Here is a tiny trained network, its code and every weight. The questions are about switching its units off for an input and a target symbol, where a switched-off unit gives its printed mean instead of its output.

import numpy as np


def w(rows, s, z=0):
    codes = np.array(rows[::2]) - 128.0
    scale = np.full(codes.shape[1], s)
    scale[-1] = z or s
    return codes * scale


def f(y):
    return np.maximum(y, 0)


def softmax(a):
    e = np.exp(a - a.max(-1, keepdims=True))
    return e / e.sum(-1, keepdims=True)


def log_softmax(a):
    a = a - a.max(-1, keepdims=True)
    return a - np.log(np.exp(a).sum(-1, keepdims=True))


def net(x, mask):
    ids = ['αδζηλμπσφψω'.index(c) for c in x.split()]
    T = len(ids)
    res = E[ids] + P[:T]
    u = 0
    for l in range(3):
        r = res
        for j in range(2):
            rows = slice(2 * j, 2 * j + 2)
            q, k, v = (r @ M[l][rows].T for M in (Q, K, V))
            z = softmax(np.where(np.tri(T) > 0, q @ k.T / 2**0.5, -1e9)) @ v
            o = O[l][rows]
            res = res + np.where(mask[u + j], z, o[:, -1]) @ o[:, :-1]
        u += 2
        y = f(res @ A[l][:, :-1].T + A[l][:, -1])
        res = res + np.where(mask[u : u + 4], y, B[l][:, -1]) @ B[l][:, :-1]
        u += 4
    return log_softmax(res[-1] @ U[:, :-1].T + U[:, -1])


Q, K, V, O, A, B = {}, {}, {}, {}, {}, {}
E = w([
[78,110,108,134,119,197,87,164,88,111,63],'α',
[150,84,69,81,135,172,128,95,176,189,224],'δ',
[131,166,136,162,206,72,110,211,187,160,161],'ζ',
[240,170,189,194,145,147,136,92,91,168,128],'η',
[168,124,150,66,157,128,87,116,126,2,146],'λ',
[25,125,105,139,61,89,200,135,111,214,113],'μ',
[143,176,112,85,158,80,99,102,129,223,61],'π',
[105,215,161,204,102,181,141,49,143,139,163],'σ',
[160,69,169,110,93,104,112,173,70,132,5],'φ',
[136,154,73,81,95,147,217,121,220,154,82],'ψ',
[155,94,232,168,78,116,96,175,178,120,109],'ω',
],0.018)
P = w([
[159,129,108,83,227,159,85,163,28,97,251],'0',
[183,123,24,193,204,125,181,61,82,20,253],'1',
[177,140,45,177,166,102,143,72,148,63,214],'2',
[170,147,59,143,155,85,119,66,154,102,191],'3',
[124,100,111,89,157,128,126,68,160,111,193],'4',
[113,124,121,76,122,110,90,74,159,125,165],'5',
[132,138,148,47,111,99,76,88,143,152,139],'6',
[102,116,152,46,78,118,85,68,153,149,108],'7',
[89,138,177,14,61,94,45,84,169,155,87],'8',
[114,147,158,34,59,115,77,53,149,140,75],'9',
[100,142,177,14,51,118,82,47,159,168,70],'10',
[121,158,159,57,89,87,45,120,152,152,122],'11',
],0.0052)
Q[0] = w([
[96,94,82,113,115,162,70,119,135,61,204],'0.h1',
[132,255,230,77,61,131,143,107,99,90,178],'0.h1',
[157,125,29,80,135,146,134,79,92,161,159],'0.h2',
[90,41,83,213,194,182,68,139,170,215,78],'0.h2',
],0.005)
K[0] = w([
[102,95,119,179,167,96,133,21,82,179,132],'0.h1',
[153,170,13,90,19,76,58,107,176,164,125],'0.h1',
[110,180,179,72,125,158,95,201,161,1,126],'0.h2',
[144,120,205,131,57,126,201,104,207,80,107],'0.h2',
],0.0052)
V[0] = w([
[80,185,217,37,157,101,126,92,173,147,155],'0.h1',
[120,127,93,106,113,1,177,79,148,72,93],'0.h1',
[133,206,94,103,97,176,128,148,161,116,111],'0.h2',
[155,52,170,188,172,114,100,52,184,153,170],'0.h2',
],0.0049)
O[0] = w([
[104,152,163,101,48,132,152,8,163,189,165,240],'0.h1',
[110,185,122,119,34,134,133,96,25,106,151,123],'0.h1',
[154,117,143,123,194,91,163,114,119,16,78,177],'0.h2',
[108,100,114,122,87,150,157,108,105,144,91,254],'0.h2',
],0.011,0.0008)
A[0] = w([
[169,68,202,135,63,101,128,233,118,102,139,45],'0.n1',
[37,159,76,130,138,160,109,127,78,71,70,2],'0.n2',
[49,34,95,97,78,85,157,179,20,87,2,130],'0.n3',
[82,109,240,201,95,181,163,135,149,88,152,84],'0.n4',
],0.0049,0.0026)
B[0] = w([
[182,193,5,173,67,121,165,90,141,136,180,180],'0.n1',
[62,161,54,75,102,134,105,139,216,171,162,153],'0.n2',
[154,200,118,97,143,133,152,175,134,144,242,252],'0.n3',
[112,102,63,137,94,120,70,95,87,105,89,185],'0.n4',
],0.011,0.0033)
Q[1] = w([
[106,110,97,122,186,176,255,120,90,54,102],'1.h1',
[38,39,198,127,134,104,149,110,57,27,42],'1.h1',
[149,35,151,102,146,181,103,44,166,150,124],'1.h2',
[184,249,83,149,116,67,94,69,222,118,151],'1.h2',
],0.0057)
K[1] = w([
[131,93,133,138,231,73,158,174,80,136,60],'1.h1',
[114,235,72,207,180,220,198,81,165,113,175],'1.h1',
[134,87,93,139,115,142,147,162,140,141,186],'1.h2',
[129,132,255,32,89,139,113,248,146,199,106],'1.h2',
],0.0059)
V[1] = w([
[196,80,144,99,141,167,119,168,93,101,75],'1.h1',
[101,88,111,58,161,141,130,134,83,157,158],'1.h1',
[67,114,211,145,127,144,133,151,254,95,174],'1.h2',
[114,77,131,161,91,139,214,167,90,134,189],'1.h2',
],0.0067)
O[1] = w([
[57,144,91,128,144,111,100,98,120,106,80,11],'1.h1',
[131,191,121,143,152,151,145,64,255,124,161,95],'1.h1',
[117,164,195,182,68,51,174,152,109,120,133,2],'1.h2',
[150,188,133,120,106,160,162,180,98,126,79,88],'1.h2',
],0.0096,0.0025)
A[1] = w([
[156,216,108,235,167,148,100,55,49,125,111,77],'1.n1',
[254,94,164,148,114,103,110,53,138,82,68,79],'1.n2',
[147,160,79,87,134,108,202,222,119,135,122,10],'1.n3',
[101,124,180,135,206,60,132,202,209,130,95,44],'1.n4',
],0.0044,0.0013)
B[1] = w([
[121,107,227,53,110,135,21,155,180,128,116,237],'1.n1',
[154,48,160,87,116,178,165,131,78,232,99,254],'1.n2',
[137,132,244,233,100,118,170,170,133,100,153,216],'1.n3',
[76,127,135,28,138,140,2,189,165,168,160,162],'1.n4',
],0.0066,0.0033)
Q[2] = w([
[77,137,160,132,149,129,155,137,98,124,102],'2.h1',
[145,121,134,155,149,100,143,59,109,81,42],'2.h1',
[138,114,115,186,163,111,158,64,76,71,2],'2.h2',
[96,85,138,171,144,137,143,156,114,91,117],'2.h2',
],0.0076)
K[2] = w([
[170,116,80,160,123,122,129,92,106,110,125],'2.h1',
[150,131,77,181,170,106,122,159,97,113,221],'2.h1',
[128,158,97,225,204,124,126,189,144,145,254],'2.h2',
[136,124,109,129,180,159,129,117,107,105,111],'2.h2',
],0.0078)
V[2] = w([
[163,45,94,61,145,107,242,144,201,163,42],'2.h1',
[140,167,97,25,114,64,126,218,173,207,148],'2.h1',
[108,143,197,160,253,122,177,110,74,188,86],'2.h2',
[163,107,193,96,152,175,165,129,131,2,162],'2.h2',
],0.0064)
O[2] = w([
[179,91,108,88,142,122,183,90,135,62,58,141],'2.h1',
[90,155,141,165,255,164,190,111,109,81,135,253],'2.h1',
[124,162,142,48,148,87,144,139,120,246,138,96],'2.h2',
[103,142,209,60,145,137,117,118,133,90,127,84],'2.h2',
],0.012,0.0055)
A[2] = w([
[156,50,254,237,185,220,18,5,135,187,49,3],'2.n1',
[25,78,170,131,99,171,104,27,134,89,120,55],'2.n2',
[161,12,223,239,205,140,78,28,76,150,145,20],'2.n3',
[94,211,193,116,136,155,98,208,234,162,47,86],'2.n4',
],0.0045,0.0039)
B[2] = w([
[36,181,50,58,75,150,101,223,232,142,151,254],'2.n1',
[170,119,96,254,51,24,100,147,95,141,194,163],'2.n2',
[134,18,115,51,108,25,167,210,144,153,207,222],'2.n3',
[146,141,116,150,188,149,153,157,68,16,59,171],'2.n4',
],0.0056,0.0058)
U = w([
[72,151,47,68,136,187,107,188,108,93,142,25],'α',
[149,73,88,109,148,131,119,78,176,141,222,53],'δ',
[113,118,140,149,170,34,100,183,200,111,138,107],'ζ',
[143,101,159,31,109,128,128,207,175,168,161,114],'η',
[98,115,156,22,119,68,108,97,74,43,169,195],'λ',
[48,108,155,131,123,75,199,141,98,144,185,97],'μ',
[135,163,46,92,157,75,91,100,77,174,109,253],'π',
[128,209,126,138,76,86,51,99,201,117,179,128],'σ',
[218,210,156,140,124,163,116,131,99,136,164,104],'φ',
[144,148,108,96,100,81,180,155,255,71,98,114],'ψ',
[115,27,119,185,111,134,110,173,86,123,99,196],'ω',
],0.0062,0.0056)

Each question gives the input, a string of symbols that net reads in full, and the target symbol t.
The units are the heads (2 rows each of Q, K, V and O) and the neurons (one row each of A and B). Each row of codes is followed by its name. A weight is (code - 128) times the scale printed after its matrix; where a second scale follows, it is the last column's (O, A, B and U).
mask holds one flag per unit, layer by layer, with each layer's heads first. A switched-off unit (its flag False) gives its mean, the last column of its rows in O or B, instead of its output. The means were averaged over made-up inputs and are rounded, as every weight is.
A unit's drop is (log p(t) with every unit on - log p(t) with that unit switched off) / (log p(t) with every unit on - log p(t) with every unit switched off).
The circuit of an input: a set's keep is (log p(t) with only the set's units on - log p(t) with every unit switched off) / (log p(t) with every unit on - log p(t) with every unit switched off). Starting from the 12 units with the biggest drops (on a tie, the unit counted first), units are removed one at a time, each time the one whose removal leaves the highest keep (on an exact tie, the one counted first), for as long as the keep stays at least 0.8.
circuit, biggest first: the units of the circuit, biggest drop first
unit that matters most: the unit with the biggest drop
top k neurons: the k neurons with the biggest drops, biggest first
top k neurons in layer l: the k neurons of layer l with the biggest drops, biggest first
which heads matter: for each layer, one digit per head in row order, 1 if its drop is at least 0.15 and else 0, layers parted by /
input ψ ω φ ω δ, target ω: which heads matter : 00 / 10 / 01
input ζ π φ π φ λ λ ζ σ π η, target η: circuit, biggest first : [2.n1; 2.n3; 1.n2; 1.n1]
input μ λ η π σ, target σ: which heads matter : 10 / 00 / 10
input ψ α σ α η η λ λ ω δ ω ζ, target ω: top 2 neurons : [0.n4; 0.n1]
input δ μ σ μ, target σ: circuit, biggest first : [2.h1; 0.n3; 1.n1; 1.h1]
input π π δ μ π φ λ σ φ μ, target σ: unit that matters most : 0.n3
input λ δ μ π ω ω η φ ω, target ω: circuit, biggest first : [0.n1; 1.h1; 2.h2; 0.n4]
input σ π ζ σ ψ λ λ φ, target λ: circuit, biggest first : [2.h2; 0.n3; 2.h1]
input σ σ η δ ψ φ, target ψ: circuit, biggest first : [0.n3; 2.h1; 0.n1]
input ζ π λ λ λ δ μ δ α, target λ: circuit, biggest first : [2.h2; 0.n3]
input η α λ η η π φ, target π: circuit, biggest first : [2.h2; 0.n1; 1.h1]
input δ δ ψ π, target ψ: circuit, biggest first : [2.h1; 1.h1]
input η η φ, target η: which heads matter : 00 / 00 / 11
input π λ η η η π π ζ φ, target π: circuit, biggest first : [2.h2; 0.n1]
input π η α σ λ η σ σ α η π α, target π: top 2 neurons in layer 0 : [0.n3; 0.n2]
input λ μ δ η δ λ η ζ ζ ω μ δ, target ω: unit that matters most : 2.h2
input π α δ μ μ ψ μ φ, target ψ: circuit, biggest first : [2.h1; 0.n3; 1.h1]
input σ η η δ, target η: circuit, biggest first : [2.h2; 2.h1; 0.h1]
input η π ψ ζ μ π ζ ω μ, target ω: which heads matter : 10 / 10 / 01
input ω δ μ μ, target ω: top 2 neurons : [0.n1; 0.n4]
input π π η α μ μ λ φ μ σ φ φ, target σ: unit that matters most : 0.n3
input ζ η α, target η: top 2 neurons : [0.n3; 0.n2]
input π μ η ψ ω η φ φ, target φ: top 3 neurons in layer 0 : [0.n3; 0.n1; 0.n4]
input μ λ α π λ σ, target σ: top 2 neurons in layer 2 : [2.n2; 2.n1]
input δ σ ψ φ, target φ: top 2 neurons in layer 1 : [1.n1; 1.n3]
input φ ζ α φ λ μ η, target η: top 2 neurons in layer 2 : [2.n1; 2.n3]
input ψ λ μ, target λ: unit that matters most : 2.h2
